Below are the code and all the weights of a small trained network. Each question names an input and a class and asks about switching units off, where a switched-off unit gives its printed mean instead of its output.

import numpy as np


def w(rows, s, z=0):
    codes = np.array(rows[::2]) - 128.0
    scale = np.full(codes.shape[1], s)
    scale[-1] = z or s
    return codes * scale


def norm(h):
    return h / np.sqrt((h * h).mean(-1, keepdims=True) + 1e-5)


def f(y):
    return y / 2 * (1 + np.tanh(0.7978845608 * (y + 0.044715 * y**3)))


def log_softmax(a):
    a = a - a.max(-1, keepdims=True)
    return a - np.log(np.exp(a).sum(-1, keepdims=True))


def net(x, mask):
    res = np.array(x, float).reshape(1, 2) / 4 @ E
    u = 0
    for l in range(3):
        y = f(norm(res) @ A[l][:, :-1].T + A[l][:, -1])
        res = res + np.where(mask[u : u + 5], y, B[l][:, -1]) @ B[l][:, :-1]
        u += 5
    return log_softmax(norm(res)[-1] @ U[:, :-1].T + U[:, -1])


A, B = {}, {}
E = w([
[196,54,151,114,145,150,247,71],'x0',
[129,178,93,77,232,166,158,103],'x1',
],0.014)
A[0] = w([
[33,144,103,115,97,137,69,90,141],'0.n0',
[125,170,135,117,32,131,30,32,137],'0.n1',
[253,71,83,113,126,142,172,71,173],'0.n2',
[206,255,197,138,175,195,152,144,2],'0.n3',
[119,176,123,118,121,160,126,58,116],'0.n4',
],0.0068,0.0037)
B[0] = w([
[116,56,180,23,100,208,134,87,184],'0.n0',
[70,202,58,153,157,157,172,164,180],'0.n1',
[70,166,154,51,118,196,71,152,254],'0.n2',
[158,148,148,122,166,27,125,142,151],'0.n3',
[101,110,164,254,76,55,110,160,140],'0.n4',
],0.01,0.0067)
A[1] = w([
[126,188,135,110,103,195,142,199,6],'1.n0',
[172,158,110,104,193,178,119,162,142],'1.n1',
[104,168,125,134,121,88,99,166,213],'1.n2',
[113,156,177,106,148,115,116,166,117],'1.n3',
[133,133,86,174,138,149,9,178,107],'1.n4',
],0.012,0.0022)
B[1] = w([
[159,135,99,172,71,101,140,19,236],'1.n0',
[132,49,150,172,111,87,133,177,255],'1.n1',
[213,66,202,62,97,160,233,45,218],'1.n2',
[120,189,82,255,95,87,135,56,196],'1.n3',
[151,105,145,86,182,149,109,202,237],'1.n4',
],0.0079,0.0067)
A[2] = w([
[122,193,127,172,92,95,123,74,33],'2.n0',
[87,65,101,138,56,98,118,149,227],'2.n1',
[101,70,96,220,76,187,107,145,251],'2.n2',
[144,205,64,153,255,130,152,135,238],'2.n3',
[86,208,80,92,123,141,28,180,107],'2.n4',
],0.0097,0.0016)
B[2] = w([
[84,197,111,126,133,69,227,70,154],'2.n0',
[106,84,97,106,254,64,123,127,236],'2.n1',
[151,161,130,240,176,80,111,177,240],'2.n2',
[111,42,129,219,106,58,27,243,253],'2.n3',
[127,109,163,63,123,207,205,56,212],'2.n4',
],0.0093,0.005)
U = w([
[130,62,163,175,187,46,88,234,227],'0',
[116,117,185,27,126,249,136,64,230],'1',
[102,187,116,188,143,72,185,6,91],'2',
[175,198,74,94,111,115,119,164,14],'3',
[175,198,108,100,113,117,118,165,1],'4',
],0.012,0.0032)

Each question gives the input, the list of numbers given to net, and the class t.
The units are the neurons (one row each of A and B). Each row of codes is followed by its name. A weight is (code - 128) times the scale printed after its matrix; where a second scale follows, it is the last column's (A, B and U).
mask holds one flag per neuron, layer by layer. A switched-off neuron (its flag False) gives its mean, the last column of its row in B, instead of its output. The means were averaged over made-up inputs and are rounded, as every weight is.
A unit's drop is (log p(t) with every unit on - log p(t) with that unit switched off) / (log p(t) with every unit on - log p(t) with every unit switched off).
most important unit: the unit with the biggest drop
top k neurons: the k neurons with the biggest drops, biggest first
k most important neurons of layer l: the k neurons of layer l with the biggest drops, biggest first
drop when u is switched off: that unit's drop, to one decimal
input [3,0], class 2: top 4 neurons : 0.n2, 0.n0, 1.n0, 1.n4
input [2,3], class 2: top neuron : 0.n2
input [-3,1], class 2: 3 most important neurons of layer 0 : 0.n0, 0.n2, 0.n1
input [-3,-3], class 2: 4 most important neurons of layer 0 : 0.n1, 0.n0, 0.n4, 0.n2
input [-2,0], class 2: 2 most important neurons of layer 0 : 0.n1, 0.n2
input [-6,8], class 0: top 2 neurons : 2.n3, 0.n2
input [-3,0], class 2: top 4 neurons : 1.n0, 0.n1, 0.n0, 0.n2
input [-6,-4], class 1: top 3 neurons : 1.n1, 1.n4, 2.n4
input [5,-4], class 1: top 2 neurons : 1.n1, 2.n3
input [-5,4], class 1: top 2 neurons : 0.n0, 1.n4
input [-8,6], class 1: top 2 neurons : 2.n4, 0.n0
input [-3,3], class 2: top 4 neurons : 1.n3, 0.n0, 0.n2, 2.n3
input [-5,2], class 1: top 2 neurons : 0.n0, 1.n4
input [-5,-3], class 1: most important unit : 1.n1
input [2,4], class 0: top 2 neurons : 1.n2, 2.n3
input [-7,8], class 0: top 2 neurons : 2.n3, 0.n2
input [-6,5], class 1: top 2 neurons : 0.n0, 2.n4
input [-1,-2], class 2: top 2 neurons : 0.n1, 1.n0
input [-4,-1], class 1: 2 most important neurons of layer 1 : 1.n1, 1.n4
input [-4,2], class 1: most important unit : 1.n4
input [-1,3], class 2: 2 most important neurons of layer 0 : 0.n4, 0.n3
input [7,7], class 0: 2 most important neurons of layer 1 : 1.n2, 1.n0
input [-2,-3], class 2: 2 most important neurons of layer 0 : 0.n1, 0.n0
input [5,6], class 0: drop when 1.n2 is switched off : 0.5
input [-2,2], class 2: drop when 0.n0 is switched off : 0.5
input [-7,0], class 1: drop when 2.n3 is switched off : 0.0
